Each row comes from the steps of one path. Every step used is in the known rows, and no mark comes twice. Write the path behind each row, first mark first.
Known rows
neni, gobav, zugi, lobem, zilik, zasu, galase: [ -43   34  -49   37   95  -36  -44   18  140  -62   24  217   48  -32
   26  -15  -37   43 -154  -58  -61 -125   -5   11    7  -88  -40  -76
    5    4   38   17   22 -230   -5   33   56   45  -68   89    1  -31
  -30   41  -15   46  137   21   63 -100   68  101  -33   51   28    9]
sudor, domiraz, lobem, zilik: [-135  -22   28  111  167 -206   -6   19   79   70   14  -86   42    2
  -16  -48   34   40  -32  -10   36  -73    0  128   -8  -36 -121   10
  -43   -1  -17   88  110   48  -45   77  -29  122  -55   -1    0  -21
  -19   80    6  -40   62    6  130  -37  -68  -33   34   33   35    0]
lobem, zilik, zasu, basad, kunivo, galase, sudor, neni, bisov: [  13  -21  144   48  -84  183    5  -19  121  -54   47   47 -117   13
  -80   45  -57  -43  174   96  -25   72   80  -10  -66   84  -29  124
   -5  104   49  -39  -46  -15  119   51 -106   25   65   90  -32  -79
   85   37  -39  177  146  115  -88  -12  144   27   95  -47  -12  104]
basad, kunivo, galase, zasu, lobem, zilik, ruponil: [ -32   -6    8   93   40  -99   30  -78  162  -15  -34  -47  -54  -45
 -128   47  -47   76  384    3  -26 -217   57  -24    0  -39  -59  -25
   30   73   92   42   -1   66    3  -24 -143  -18   52  192  -32   40
   19  135  -30  165   54   18   14  -49   86   21   45   28    8   17]
gobav, zugi, zasu, basad, lobem, zilik, ruponil, nazuv: [  90   36 -113   28  193   84    9  -26  132   12  -24   59  -32  -73
  -63  -21  -38  -13 -314  -45  -64    9   15  -32   83 -117   34    6
   59   27   86   66  124 -188   43 -115  119  -99  -78   32   35   59
  -48  -10   28  -48   16   20   60  -78   38   -8    8   10  -35    7]
sudor, lobem, zilik, zasu: [ -97    6  102   92   61 -244   30   61   89   31   -8  -41   21  -39
  -25  -33   10   40 -255  -35  -20 -146   11   -9   13   87   12   52
   10  -65   -8  -10   68  -46   26  109   41   71  -34  -20    9  -25
   18   97   10  -74  138 -127  -18  -53  -34   -4  -17   17   40  -51]
bisov, zilik, ruponil, gobav, nazuv, zugi, zasu, galase, sudor, lobem: [  49   63  -78  -53   53  -90   -7  -52  -48  -21  -42   89   29  -38
  125  -64  -12  -30 -366 -134   76 -174 -112  -92  112   96  -29 -132
   50   10   32  -16 -183  -51  -16  -51   55 -133   24  -71  -16   23
   21 -202    7   31  -51  -51  115  -17   15  -68 -128  -30  -77   90]
galase, sudor, lobem, zilik: [ -48  -19   18   89   44 -333   15   49   48  -15   -6 -152   13  -29
   35  -79   26   54 -131    7  -19 -157  -22  -30    1   54   -2   29
   11 -115    8   44   66  119   28  138   45   58  -20  -74    9  -35
   -6  -24  -10    2  128  -35   81  -13  -44  -50  -22  -43   27    0]
lobem, zilik, zasu, galase, sudor, ruponil, gobav, zugi, basad, bisov: [  -5   98 -150   43   55  280  -27  160  119  -93   34  248   65   31
  123  -28  -13    0 -295  -57   -4  -64   79  -99   -7  -61  -44 -102
   42  118   55  -27  -21 -156   88 -116  106  -40  -26  -63   25    4
  107   66   71   14  137  -64   61  -50  -47  -57  -42  -18  -30   85]
kunivo, zilik, zasu, galase: [-52  15  66  -2 -11 -74  26  51 145  15 -46 141 -20  11  48  41  24  52
   7 -53  32 -15 -19  -8 -44  71 -66 -57  -5 -58 -22 -18  -4 -52 -15  41
  -8  92  -2  43 -26   2  31  72  50  56 113 -52  31 -81  60  83  -5  33
  62 -44]
nazuv, bisov, zilik, kunivo, galase: [ -88  -19  123  -32 -127 -193   27  -68   -3    4    1   67  -32   27
  -43   81   28   25  -63   76  -52   98  -24   55  -53  -19  -70  -27
  -27 -137  -17  -43  -25  114  -82  -14  -75   45  124   14  -40   31
  -30  143  -40   30  -58  -49 -114   61   60   62   17   96   19  -80]
domiraz, sudor, ruponil, nazuv, bisov, zilik: [  82  -20  -80  -46  -15 -199   14   94 -140   61  -17    8 -149   29
  -27  -69   53   32  -47  -71  -33  130  -11    0    7   59  -87   75
  -48 -100  -27  -51 -149   17   71    1   14 -103    3 -127   18   90
   -2  -35    9  -96 -145  -10  -87   39 -104   -7   -3   66   14  -65]
zasu, galase, sudor, neni: [  73  -13   23  -25  -38  -67  -40   89   69  -35  -21  -84   35    6
   72  -11   44   29  104   56   94    7  -19   83 -121   74  -56   40
  -10  -39  -10   -7  -38  148  117   87  -14  200  -10  -84  -21  -56
   80  -81  -20   65  134   97   14   12   66   30   -7  -47   23   89]
bisov, nazuv, ruponil, gobav, zugi: [  12    0   -6  -29   37   35  -10  135 -131    2    3  -45  101   16
   92    9    1   39    4  -71  -53   37  -33   17  -50 -103   91  -67
  -11  -49  -46   42   43   -2   16  -43   44  211  -51 -158  -14   51
   24  -52    4  -65  -54  -40    4   32 -169  -12    4   55  -38  -10]
nazuv, zugi, lobem, zilik, zasu, basad: [-100   21   62   29   66  151  -18  -99  131   77   -2   98   16  -27
  -47  -11  -35  -51 -165  -32    9   65   34  -72   50   -1   76   42
   23  -27    4  -16  112 -210  -18   41  109  -46  -62  123   31  -32
   75   69  -14  -93   66  -17   55  -89   23   10  -26   21    4  -65]
ruponil, nazuv, bisov, zilik, zasu, galase: [  25   13   47  -68  -40 -189   -8   26   32    6   -9   87 -148  -14
  -57   43   38   31 -102  -55    8   26  -23   13  -13   31 -135   29
  -10  -48  -20  -97  -81  -88   51  -20  -23  -29   -7  -57   12   21
   57   53   27  -88  -36  -28 -135   -6   67   90  -21   61    5  -91]
basad, galase, sudor, neni, bisov, nazuv, zugi: [  21  -58  138 -144  -61  191  -28   40 -169  -56   59  -53   25   29
  -19   -9   30  -46  383   61   64  163    7   41  -94   55   54  113
   -1   57  -28   13  -38  135   86   21   22  102    8 -131   19  -89
  118 -132   17  -90  -64  176 -104  111   49   23   17  -81  -15   62]
domiraz, sudor, neni, gobav, zugi: [  31    2  -76   12   45   43  -23  107   -3   27   29  123   78   23
  111  -18    5   32 -172   22  -43   30   -7   94  -84  -30   24   49
  -33  -94  -26   26  -20   24   95   91   25  175  -43  -51  -53   -6
  -81  -93  -44   30   45  104  -44  -11  -75   62   26   52   13   90]
gobav, zugi, ruponil, nazuv, bisov: [  92   13  -79  -92  -39  183  -13   61  -21   50   -8  -73  -74   27
    8  -22   -3   31 -199  -30 -146   38  -51    5 -112  -76   83  -49
   32  -62   -7   36   71  -39   93  -50  127   39  -51 -158   25   70
  -30   59   27 -140  -94  -28  -19   77  -62   82  -27   76   -4  -54]
sudor, neni, bisov, nazuv, zugi, lobem, zilik, galase, zasu: [  45  -73  166  -64  -41  110  -27  -83 -182  -10   23 -136    1  -24
 -158   12   21  -61  357   36  110   34   20  -47   50   47   13  109
  -21   44  -64  -27   10  -12  -29   37    4  -98  -19  103   27  -80
    6  -88   20  -75  -86   77  -44   49   52   50    3  -62   13  -37]
domiraz, sudor, lobem, zilik, kunivo, galase, zasu, basad: [ -25  -58  -41   98  -62  -58   31 -135  110   66    4  157   34    7
    0   -4  -28   -7   -4   70   37   -2   -1  -39   45   14  -19    6
   72 -114   17  -35   65   93  -43   65  -96 -187   66   92  -44   20
   -6  -47  -49  189  -31  -47   57  -59  -26  -67   56  -61   53  -23]
lobem, zilik, galase, zasu, basad: [  -9   -8   56   33  -47   22  -50    0  191   23  -34  -47  -32  -14
  -91   46  -15  -39  -10   24   69  -81   29  -22   32  -79  -95   14
   18 -109   12  -18  118  -94  -96   19  -37  -65  -41  193   -8  -42
  -21   67   23   65  -26  -44   69  -99   44   40   32  -44   25  -25]
sudor, neni, kunivo, galase, zasu, basad, bisov, zilik: [ -12  -13   86  -81  -52  153    3  -80  248   58   36   82  -88   32
  -11  202    6  -14  -46  119   96  161   81   91   48   56 -161  125
   -5  -83   46 -145  -20   50  -69 -104 -146  -21   82  111  -27   -5
  -24   67  -52  157    2  123  -55 -113  126   98   76  -16  -25   55]
basad, kunivo, zilik, ruponil, nazuv, zugi, neni, gobav: [  45   94 -113  -46  122  152   57  -63   13   -4  -90   90  -66   18
   26   -6  -64   35   87  -60  -85   -1    9   70   22   44   85   36
  -54  113   13   47 -260 -119    5    2   23   12   14   83   18   53
 -122   -1  -19   27  -46   92    5   27  200   28  -32   67   -8   74]
ruponil, gobav, nazuv, bisov, zilik, galase, zasu: [  -6   23   38  -19 -123 -101  -21   30   -2   24  -10  -84  -47  -11
  -47   64   23  -24 -101  -25   33  -45  -61  -36   56  -39  -71  -72
  -21  -76  -40  -81  -43  -61  -63  -34 -102  -82   -5  131  -57   28
 -116  -39   36   32 -115 -125  -17   -5  -71   88  -39   19  -69  -11]
nazuv, bisov, zilik, galase: [ -39    8  121  -38  -72 -223  -20   25   -5    4  -10  -80  -53   -8
  -94   57   61   24 -132   28   18  -34   -8   23   -7  -11 -143   22
  -40 -160  -37  -18   -8   42  -77   34   -6   36   38   69  -16   -3
  -31   97   17  -89  -84  -76  -74   16   28   79  -26   66   21  -63]
sudor, domiraz, lobem, zilik, bisov, nazuv, zugi: [-167  -56   93   54   78   -8  -10 -106 -145   60   50 -148   35  -13
  -88  -55   35  -12  135  -13   84   21   11   54   10  -41  -37   32
  -48   42  -38   66   76   86 -111    8    2  -24  -48 -114   38  -34
    3   37   58 -228  -36    0    4   30 -100  -77   38   19   49  -49]
kunivo, galase, zasu, basad, bisov, nazuv: [ -13  -78   52 -113   17   81  -43   14  186   59   59  -24  -15   44
   -3  144    6   25   47   89   55  199   34   -3   23  -99  -63   41
   30 -178   31  -59  126  102   34 -152 -159  -15   22   63   31   21
   76   32   43   38   -8   76  -22  -41   -4   68  110  -60  -18    7]
zasu, lobem, zilik, bisov, nazuv, zugi, basad, galase, sudor, ruponil: [  -6    9  -65    6  -27  126  -33  -29  -70  -92   36 -125   72  -21
  -82 -118  -23  -38  439  -14   62  -10   92  -61   29   11   92   21
   40  157   70   78   56   42  -74  -98   67 -141  -30  -68   85  -42
  133    1   46 -193   44   40   24  -25  -65 -141  -35 -104  -20   -7]
lobem, zilik, kunivo, galase, sudor, neni, bisov, nazuv, zugi, zasu: [  18  -89  203  -87 -122   92   20  -73 -191  -67    7   75  -52   43
  -29  -12  -25 -104  134   77  -20  121  -31  -57  -35   39  115    5
  -13   27  -33  -13  -82   88    4  -47  -15  -34   97 -110    3  -81
   11  -64   14   21  -50  115 -143  116   95  -39   61  -54    4    0]
bisov, nazuv, zugi, neni, kunivo: [ -51  -16   81  -89   -4  243    8   14  -71  114  -53  -18    1   32
   15   71   -1   -5 -128   25   50   57  -11  121  -49   15  104   73
  -18   51  -65   -7  -91   75   57   14   14  151  -13 -155   31  -21
  -78   -6  -23 -128  -20   72  -64   53   40   21   -9   27   50  -24]
ruponil, nazuv, zugi, sudor, lobem, zilik: [  33    1 -141    9   95  -34   17  -46  -27   36  -11 -106   13  -59
   25 -105   37  -15 -121  -35  -11  -78  -28  -70   44   52   60   39
    5   39   -3   11   43  -10   -9  133  102  -99  -38  -18   97  -16
   25   -2  -18 -120  -18    4   25   59   -3  -63  -45  -31   68  -89]
zugi, sudor, domiraz, lobem, zilik: [-105  -39  -79  122  220 -209   -7   22   56   90   16 -113   18    6
   27  -81   42   27  -51    0   46  -45  -25   73   18   -5 -108    2
  -54   36  -11   71   79   51  -37  127    3   76  -67   30   28  -31
  -40   49    9   -4   40   26  142  -14 -102  -49   55   -5   65   26]
ruponil, nazuv, zugi, neni, kunivo: [  -6   33  -33  -92  -30  307   27   -9  -21  103  -73   39  -62   33
   55   59   -3  -18 -162   18    2   47   15  103  -56   19  113   85
   -6   99  -41  -10  -71  -17   93   36   62  104  -34 -128   48   -8
  -70   15  -28  -92  -43   36  -73   54  125   52  -38   39   40  -65]
lobem, zilik, galase, zasu, basad, bisov, nazuv: [  11  -43   93  -34   37   47  -62    7  121    8   22  -93  -43    5
 -112   82    8  -15   68   51   79   25   55  -24   92 -121  -89   71
    6 -127   15  -50   95  -17  -60 -106  -91 -133  -23  182   20  -15
   11   38   71  -50   -8   51   21  -62   18   12   90  -83   16   22]
ruponil, gobav, zugi, sudor, neni, bisov, zilik: [   8   24   11   15   75   34   -5   53 -130   -7   55    9   30    5
   92   49   25  -19 -166   27  -52   27  -11   34    0   65  -62   67
  -67   74  -22  -45  -16  -27  -30   46   19  154  -35    6  -47  -23
  -89  -45  -44   32   -1   64  -65   24  -52   81    7   46  -57   70]
gobav, zugi, basad, lobem, zilik, kunivo: [ -36   48 -106  125  105   98   41   18  115   10   22   83  151  -50
   24   22   -7   10 -272   83  -17  -10   28   34  -19 -139   52  -33
   53   44  -14   86  212  -48   13  -18   80   74  -35   41  -18   29
  -74  122  -28  -21  139   -1  105    2  -40  -59   -5   35   25  -18]
domiraz, sudor, ruponil, gobav: [   2   18 -104   20   16  -67   17  195  -62   57  -21   92    5   41
  140  -57   28   18  -92  -56  -50   50   20   26  -58   10   16    0
  -34  -47  -26    4  -53   21   90    2    1  136  -39 -104  -25   81
   13  -25    1   -1  -24  -61   -5  -26 -149  -44  -18   40  -11   56]
lobem, zilik, bisov, nazuv, ruponil, gobav, zugi: [ -22   -6   85   51  -22   27    1   50 -201  -67   26 -121   58  -11
  -17  -31   -1   19  216  -66  -89  -47   17  -37   -5 -108   87  -30
  -40  -26  -16   34   28  -36  -93  -72   59   84  -53 -171   -3   22
  -29   -5   45 -100  -12  -60  -59   13 -169  -28   27   48   -4  -28]
ruponil, gobav, nazuv, zugi, zasu, galase: [  28   38  -40  -94  -11  263  -28   76   96   42  -29  151   86    2
  149    5   -9  -71 -248  -59   15  -19  -92  -45  -11  -74   40 -161
   22   21   -8   15  -26 -150   20 -107  -24   97  -41  -55   -2   14
   37  -47   32    4  -39   28   55   -7  -19   23  -78   16  -36   22]
nazuv, bisov, zilik, kunivo, galase, sudor, ruponil, gobav, zugi: [ -71   38  -68   -1 -172   16   15  -29 -125  -79   -4  145   11   42
   51   -7  -13   -6 -179    7  -99  115  -30  -20  -72  -20    1 -166
  -14   28   24  -50 -108   75  -74  -32   17  -47  120  -57  -60   57
  -41   32  -32   84  -96 -169  -65   86  -10  -17  -49   84  -62  -11]
kunivo, galase, sudor, domiraz: [ -76  -48  -43  -42  -14 -137  -15   66   55   16   19  -43   38   57
   92   19   26   14   38   33   36    9  -19   50 -114   33  -95  -76
  -29  -62    7   46   42  155  110   30  -20  136   47  -66    0  -54
   22   -4   19   97  -12  -32   23   28   26    8   41  -26   38   21]
nazuv, zugi, basad, kunivo: [ -30   51  -67    1   75  284   33   70  189   81    4   47   43   15
   88   74  -17  -13 -229   53   21   70   16  -18  -74  -68   12   -6
   23   15  -30   68   63  -53   91   -9   22  167  -15  -42   15   19
   97  197  -33  -35  -38   88   45   27  -34  -36  -24   50   12  -16]
zilik, ruponil, nazuv, zugi, basad, galase: [  70   75 -100 -124   76  245    0    4   54   -4   -8   84   26   12
   12   10   10  -24   65  -58   20   68   50   40  -41  -64   51   15
   64   89   29   62   51  -80   86  -86  146  -41  -22  -77   83   16
  153  104   12 -117 -121   50    2   25   66    5  -56  -12    1  -33]
sudor, ruponil, nazuv, bisov, zilik, galase, zasu, basad: [  87    4  -67  -82 -120   -9  -41    4   36   42  -46  -61 -163    8
 -130   10   -3  -50  -94  -27   79  137   16  -28   62   17 -144   48
   -5  -81   27 -102  -56 -133  -94  -50  -21 -224   -3   98   30   42
    5   16   22  -50 -227 -112  -40  -40   40   45  -23    3  -46  -80]
domiraz, sudor, nazuv, zugi, basad, lobem, zilik, zasu: [  18    4 -124   83   56  147   48   59   34  101   31  180   86  -49
  -28  -70   28  -35   -2  -30   66  -58   65  -59   45    7   77   65
   68   57  -79    9   72 -113  152   31   62 -120  -73  -33   64   -5
   55   -9   39 -105   39   29   -3   -2  -96 -189  -14  -29   57  -35]
gobav, zugi, zasu, galase, sudor, lobem, zilik, bisov, nazuv: [  15  -60   31   46   24 -119  -13  -18  -39  -84   23  -98   34  -26
   17  -60   -7   22 -158    2   10  -98  -79 -120   49   11   -9  -83
   42  -42   45   42   29   62  -18  -22   57  -88  -32 -219   16  -47
    1  -92   85  -52   29  -28   11  -14  -88  -52   -4  -82   38  -17]

Which path is each row?
[  31   -2   -3   40  135  -81   -9   32 -119  -39   15 -100  125  -21
   17  -50   -8   43  180  -92  -90   -8  -27  -13   50  -88  113  -61
  -24    8  -27   60   63  -76  -31  -31   73   80  -67  -44    5   41
   -7  -71  -17  -38   12    9  102  -12 -170  -41  -14   24  -30  -22] : bisov, nazuv, ruponil, gobav, zugi, lobem, zilik
[  69  -55   73  -71 -165 -169  -18  113 -278  -48   -8  -82 -101   52
  -11  -32   30   -1  297  -23   47 -107   14  -13   26   70 -100   81
  -19 -118  -45   -4 -104   17  -21   71   21   -6   15  -49   14  -51
   40 -119   28   17 -140  -25  -34   82   70  -45   14  -18   20  -12] : neni, bisov, zilik, galase, sudor, nazuv, ruponil
[ -24   33  -19   30 -107 -169  -29  -33   -9   34   -9 -111  -18  -46
  -70   46    2    0   20  -14   33 -144  -31  -41   92  -28  -35  -52
    6   -9   -6  -39   30   -2  -96  -28 -142  -76  -20  237  -69   38
 -101  -86    6  -18  -23 -119   -2  -57  -65   65  -56   14 -112  -20] : ruponil, gobav, nazuv, bisov, zilik, galase, zasu, lobem
[   4   13  -21  110   24   38    5  -45  258   21  -17  -99    1  -47
  -89   36  -45  -11  -46   66   72 -103   22  -34   69    0 -101   31
   39   -3   42    6   60  -62  -70   73  -95  -92    1  228  -26   -7
   20   84  -29  109  -42  -38  106  -81   42  -46    3  -63   19   27] : sudor, lobem, zilik, galase, zasu, basad, kunivo
[  56    4 -100   62  103  -22  -10   55 -102  -47   11   25  124  -53
   45  -99   -1   30   13 -122   25 -155  -47  -83   50   38   28  -87
   24  110   -9  -24  -65  -86  -25   61   73  -15  -36  -91   32    1
   75 -113    7  -17   24  -84   36    0 -135  -95  -27  -34   38   13] : bisov, nazuv, ruponil, gobav, zugi, sudor, lobem, zilik, zasu, galase
[ -61    8  140  -65  -54  272  -13  -55 -222   74  -28   47   49   52
    7   42  -28  -52 -132   41   38   30  -37   84   26   72   43   84
  -36   37  -63  -36 -148  -51   -9    8  -16   36   22   23  -37  -30
 -131  -76  -27  -49  -10   29  -19  147  104   74   -3   71   11   -1] : gobav, nazuv, zugi, neni, bisov, zilik, kunivo
[  47  -99  151   -9  -64 -184    9  -98 -215  -88   44 -122  -26   26
  -48  -13    2   -4  395  105  -41  146    2   59  -27   69  101   87
  -36   58  -17   -2    0  197   65   34  -65  -16   75   11  -13  -52
   -5 -100  -57   71  136  132  -52   84   88   -1   70  -81    8   39] : zugi, lobem, zilik, kunivo, galase, sudor, neni, bisov, nazuv
[  66   64 -170  -29   81   69   33 -170  131   19  -14   48  -73  -45
  -46  106  -56   14  169  -34   59  -64   54  -50   73    7  -67  -14
   70  144   47   -3   10  -25   15 -113  -86 -190   46  154   21   65
   86  105  -51   56 -107   43   27  -34  103  -29  -22   13  -69  -70] : bisov, zilik, ruponil, nazuv, zugi, basad, kunivo, galase, zasu, lobem
[ -69   78  -55   74  125  -85   59  -26   37   13  -67  147   37   -4
  102   11  -45   48 -235  -94 -139 -112  -28  -88   61  -16  111 -147
   23   33   58  111   80  -58 -101  -73   81   80  -32   74  -73   87
  -91   -8   35   12   38 -106   57 -140  -61   32  -51   82 -102    2] : kunivo, zilik, ruponil, gobav, zugi, zasu, lobem
[ -23  -53   61   45 -100 -217   10  -49  -94  -67   25 -152    6  -37
  -75    1  -20   34  662  -20  -20 -140   64  -85   56  -39   55  -17
    1  -32   21    1   67   81 -141 -116 -137   11   -9   -3    8   24
   13  -53   38   27   14  -73  -71  -80 -102  -26   53  -32  -56  -47] : kunivo, galase, zasu, lobem, zilik, bisov, nazuv, ruponil, gobav
[  19  -52  139  -27  -96 -101   28  -48 -184   -2   40  151  -31   51
   16   69   34   -2  168   99    4  109   24  109  -46  118  -90  125
  -44  -54  -57  -60  -89  170   28   35 -111   37  113   12  -83   -5
  -26  -45  -66  120  -11   91 -130   63   75   44   81   33   38   26] : domiraz, sudor, neni, bisov, zilik, kunivo, galase
[ -43   39 -103  120   98  -17   36   74  -49   -4   -1   44  101  -33
   84  -97  -11   18 -225  -95  -56 -153  -13 -132   45   62  100  -62
   13   36   -5   -8   -2 -141  -23  125  162   56  -53  -49   15    2
   10  -22    6    7   15 -192   21  -11 -160  -58  -30   20   12  -11] : nazuv, ruponil, gobav, zugi, sudor, lobem, zilik, zasu
[  -5  -94  176   40  -60 -179    5 -106 -195  -72   46 -102  -65   17
  -65  -26   17   22  320  112    2  109   13  115  -52    7   54   92
   -9   72  -38   16   38  298    8   85 -140   -1   66  -35  -22  -45
   14  -73  -43   53  171  109  -28   93   56  -27   98  -66    0   38] : domiraz, lobem, zilik, kunivo, galase, sudor, neni, bisov, nazuv
[   9   77  -95   53   39   88  -37   28  -29  -79  -19  -37  135  -27
  -14  -59   -3   -5  -53  -65  -66  -70   35   10   21  -44   28 -105
  -28  139   29   48   66 -132  -74    9   89  -35  -35  144    3   19
  -24   65   -7  -24   28 -144  109  -28  -21  -10  -95   26   -8   -4] : sudor, ruponil, gobav, zugi, lobem, zilik, galase
[  74    5  -47    2   31  332  -15  -14  287  -21    4   26   41   38
   69   74  -80  -39 -198  118  -27  208  -32  -17  -63   20   39  -69
   29   54   70   21   33    0  119  -19  -46   80   44   23  -48  -34
   59   15  -29  206    9  100   20  -13   37    5   52  -46  -43   94] : gobav, zugi, zasu, basad, kunivo, galase, sudor, neni
[ -21  -10   49  -25  -12  116  -19  -30   -9  -95   61  -93   41    0
  -40  -31    8  -47  315   20   40   43   36  -59   -2  -60   68    8
   29   33    7   48   74   31  -22  -78   81 -104  -28 -141   67  -79
   90   41   74 -121  -20   89    1   12  -65  -83    7 -111   26  -15] : lobem, zilik, bisov, nazuv, zugi, basad, galase, sudor
[ 121    3  -29  -55 -182  -14   74  -70  -95  -12  -84   39 -240   17
  -23  -20   48   44  168  -32   12   68  -17   24  -92   94    7   43
   -6   74   30  -11 -231  153   55   61   76  -79   88 -148  -11   43
  -27 -111  -29   59    8   92  -87    7  153   61  -34   12   36   42] : zasu, galase, sudor, neni, kunivo, zilik, ruponil, nazuv, bisov
[  75    5  -36  -78 -153 -314   14  -81  -68 -100   12   42 -140   23
   13    0   -6   -7   42   75  -90  151  -20  109  -45   40   15   45
  -58  -60    0  -79 -156  102  -11   14  -81  -32  105   -4  -23   -2
  -89  -63  -79   77  -12   69 -170   57  164   38   15    9  -66   34] : ruponil, nazuv, bisov, zilik, kunivo, galase, sudor, neni, gobav
[  49   42   17  -73 -147   -6    0  -58  -46   -3   -1   -7  -21   24
   25   18  -23  -19  -46  -17 -130   12  -72   92  -28   -6   63 -132
   -8  -22  -20  -51  -76   -7  -69 -148  -99  -44   90   51  -60   93
 -116   44  -44   52  -20  -49   22   55   -6   19  -30   59  -61   55] : zugi, ruponil, gobav, nazuv, bisov, zilik, kunivo, galase
[  78   44 -122   38  -30  -67  -47   55  -78  -80  -37 -197   32  -15
   20 -129   -4  -27   76  -78  -20  -65  -10  -14   55   22   98  -92
  -34  120   24   24  -27  -68   33   28   23 -131  -34  161    6    3
  -39 -104    3   38  134 -103  178   -5  -24  -48  -78  -78  -29   79] : zugi, lobem, zilik, galase, sudor, ruponil, gobav, nazuv
[ -46  -59  -60   81  -19 -183   47  -80   77   16  -14  -21   28   -4
   26  -14    0    8   -2   76   11  -60  -39  -63   27   55    6  -56
   25  -41   18  -45   36   93  -69  106  -46  -86   57   84    9  -13
  -48   65  -26  178  -17  -98   25   28    5  -22   37  -57   80  -46] : zugi, sudor, lobem, zilik, kunivo, galase, zasu
